Here is a tiny trained network, its code and every weight. The questions are about switching its units off for an input and a class, where a switched-off unit gives its printed mean instead of its output.

import numpy as np


def w(rows, s, z=0):
    codes = np.array(rows[::2]) - 128.0
    scale = np.full(codes.shape[1], s)
    scale[-1] = z or s
    return codes * scale


def norm(h):
    return h / np.sqrt((h * h).mean(-1, keepdims=True) + 1e-5)


def f(y):
    return np.maximum(y, 0)


def log_softmax(a):
    a = a - a.max(-1, keepdims=True)
    return a - np.log(np.exp(a).sum(-1, keepdims=True))


def net(x, mask):
    res = np.array(x, float).reshape(1, 8) / 4 @ E
    u = 0
    for l in range(3):
        y = f(norm(res) @ A[l][:, :-1].T + A[l][:, -1])
        res = res + np.where(mask[u : u + 13], y, B[l][:, -1]) @ B[l][:, :-1]
        u += 13
    return log_softmax(norm(res)[-1] @ U[:, :-1].T + U[:, -1])


A, B = {}, {}
E = w([
[130,172,84,231],'x0',
[128,130,130,128],'x1',
[127,128,128,128],'x2',
[128,129,130,128],'x3',
[127,128,129,128],'x4',
[165,247,82,64],'x5',
[247,124,183,163],'x6',
[127,128,129,129],'x7',
],0.016)
A[0] = w([
[213,94,151,76,52],'L0N0',
[134,104,203,20,72],'L0N1',
[96,107,103,64,73],'L0N2',
[122,137,94,110,91],'L0N3',
[164,116,180,102,67],'L0N4',
[252,128,196,151,136],'L0N5',
[101,54,177,102,73],'L0N6',
[165,190,134,6,1],'L0N7',
[184,185,139,110,87],'L0N8',
[138,221,190,112,93],'L0N9',
[178,110,163,138,101],'L0N10',
[83,152,119,111,103],'L0N11',
[189,195,129,97,76],'L0N12',
],0.013,0.0092)
B[0] = w([
[136,52,194,98,170],'L0N0',
[122,153,36,245,202],'L0N1',
[108,128,217,82,160],'L0N2',
[141,156,191,142,139],'L0N3',
[158,100,156,109,152],'L0N4',
[219,38,161,149,255],'L0N5',
[118,55,168,70,186],'L0N6',
[132,168,126,1,184],'L0N7',
[130,132,35,125,176],'L0N8',
[179,119,81,110,172],'L0N9',
[95,194,237,151,168],'L0N10',
[159,151,206,141,157],'L0N11',
[167,100,2,86,183],'L0N12',
],0.0093,0.0077)
A[1] = w([
[47,92,178,166,102],'L1N0',
[97,135,161,133,61],'L1N1',
[105,172,96,80,106],'L1N2',
[137,130,191,158,95],'L1N3',
[33,126,188,154,62],'L1N4',
[109,251,80,45,141],'L1N5',
[128,89,176,19,117],'L1N6',
[83,134,177,132,62],'L1N7',
[177,79,195,173,85],'L1N8',
[88,119,108,160,1],'L1N9',
[34,81,93,145,141],'L1N10',
[120,194,124,151,8],'L1N11',
[129,106,160,58,117],'L1N12',
],0.015,0.0074)
B[1] = w([
[178,155,73,102,220],'L1N0',
[142,94,141,133,131],'L1N1',
[113,113,173,198,181],'L1N2',
[104,120,131,147,161],'L1N3',
[159,99,66,136,187],'L1N4',
[72,145,199,166,254],'L1N5',
[98,97,189,7,231],'L1N6',
[146,110,92,120,142],'L1N7',
[67,134,140,186,225],'L1N8',
[182,139,111,151,137],'L1N9',
[203,181,72,90,231],'L1N10',
[130,220,135,124,134],'L1N11',
[108,98,150,63,190],'L1N12',
],0.013,0.0084)
A[2] = w([
[91,92,50,109,115],'L2N0',
[182,129,72,93,189],'L2N1',
[2,104,92,136,77],'L2N2',
[172,141,67,147,2],'L2N3',
[156,166,160,161,106],'L2N4',
[188,120,162,134,79],'L2N5',
[188,132,159,127,105],'L2N6',
[184,133,166,126,87],'L2N7',
[125,138,124,74,93],'L2N8',
[143,105,116,127,122],'L2N9',
[186,157,151,111,127],'L2N10',
[106,142,159,177,24],'L2N11',
[60,170,148,123,96],'L2N12',
],0.019,0.0086)
B[2] = w([
[174,166,116,109,181],'L2N0',
[170,154,86,96,254],'L2N1',
[165,154,58,96,154],'L2N2',
[208,212,49,248,165],'L2N3',
[105,115,56,165,160],'L2N4',
[73,196,116,98,166],'L2N5',
[73,134,80,107,168],'L2N6',
[81,131,95,104,161],'L2N7',
[150,100,143,69,175],'L2N8',
[108,165,125,125,156],'L2N9',
[111,121,49,74,170],'L2N10',
[98,113,80,206,142],'L2N11',
[62,167,190,192,173],'L2N12',
],0.012,0.0096)
U = w([
[171,109,117,28,253],'0',
[194,174,56,168,186],'1',
[44,179,233,76,40],'2',
[49,218,148,195,60],'3',
[124,42,237,127,104],'4',
[137,82,147,254,68],'5',
],0.031,0.0039)

Each question gives the input, the list of numbers given to net, and the class t.
The units are the neurons (one row each of A and B). Each row of codes is followed by its name. A weight is (code - 128) times the scale printed after its matrix; where a second scale follows, it is the last column's (A, B and U).
mask holds one flag per neuron, layer by layer. A switched-off neuron (its flag False) gives its mean, the last column of its row in B, instead of its output. The means were averaged over made-up inputs and are rounded, as every weight is.
A unit's drop is (log p(t) with every unit on - log p(t) with that unit switched off) / (log p(t) with every unit on - log p(t) with every unit switched off).
The circuit of an input: a set's keep is (log p(t) with only the set's units on - log p(t) with every unit switched off) / (log p(t) with every unit on - log p(t) with every unit switched off). Starting from the 12 units with the biggest drops (on a tie, the unit counted first), units are removed one at a time, each time the one whose removal leaves the highest keep (on an exact tie, the one counted first), for as long as the keep stays at least 0.8.
circuit, biggest first: the units of the circuit, biggest drop first
unit that matters most: the unit with the biggest drop
top k neurons: the k neurons with the biggest drops, biggest first
k most important neurons of layer l: the k neurons of layer l with the biggest drops, biggest first
drop of u: that unit's drop, to one decimal
input [-3,-3,-1,-4,8,3,-1,-2], class 2: unit that matters most	L0N7
input [8,3,-6,7,0,-8,0,7], class 1: top 2 neurons	L0N5; L1N5
input [8,2,8,-1,-2,0,5,6], class 5: circuit, biggest first	L1N10; L2N1
input [2,3,-8,2,-1,0,-7,7], class 1: top 2 neurons	L0N7; L1N4
input [-1,6,-7,-7,-2,7,-2,1], class 2: top 2 neurons	L1N5; L0N7
input [0,4,4,-2,-3,5,-4,0], class 2: top 2 neurons	L0N1; L0N7
input [-1,0,8,7,-7,-7,-3,1], class 0: top 2 neurons	L0N6; L0N1
input [0,3,4,-7,-2,2,-5,1], class 2: 2 most important neurons of layer 0	L0N1; L0N2
input [-2,3,-1,-8,-3,6,0,-5], class 2: 4 most important neurons of layer 1	L1N5; L1N10; L1N2; L1N0
input [3,1,4,3,0,4,0,6], class 3: top 3 neurons	L1N5; L0N5; L1N10
input [-6,5,7,3,2,5,0,7], class 2: top 2 neurons	L1N5; L0N5
input [1,-3,7,-6,-6,7,-7,-5], class 3: 3 most important neurons of layer 0	L0N6; L0N5; L0N0
input [3,1,-3,-2,-6,5,-1,1], class 3: drop of L1N5	1.0
input [-1,-4,-2,-2,1,-8,-7,3], class 0: drop of L0N6	0.1
input [-6,-6,-8,3,4,7,-6,8], class 2: drop of L1N6	0.0
input [6,7,-8,1,-6,8,-3,3], class 3: drop of L1N5	0.3
input [7,-8,0,0,0,0,3,2], class 5: unit that matters most	L1N10
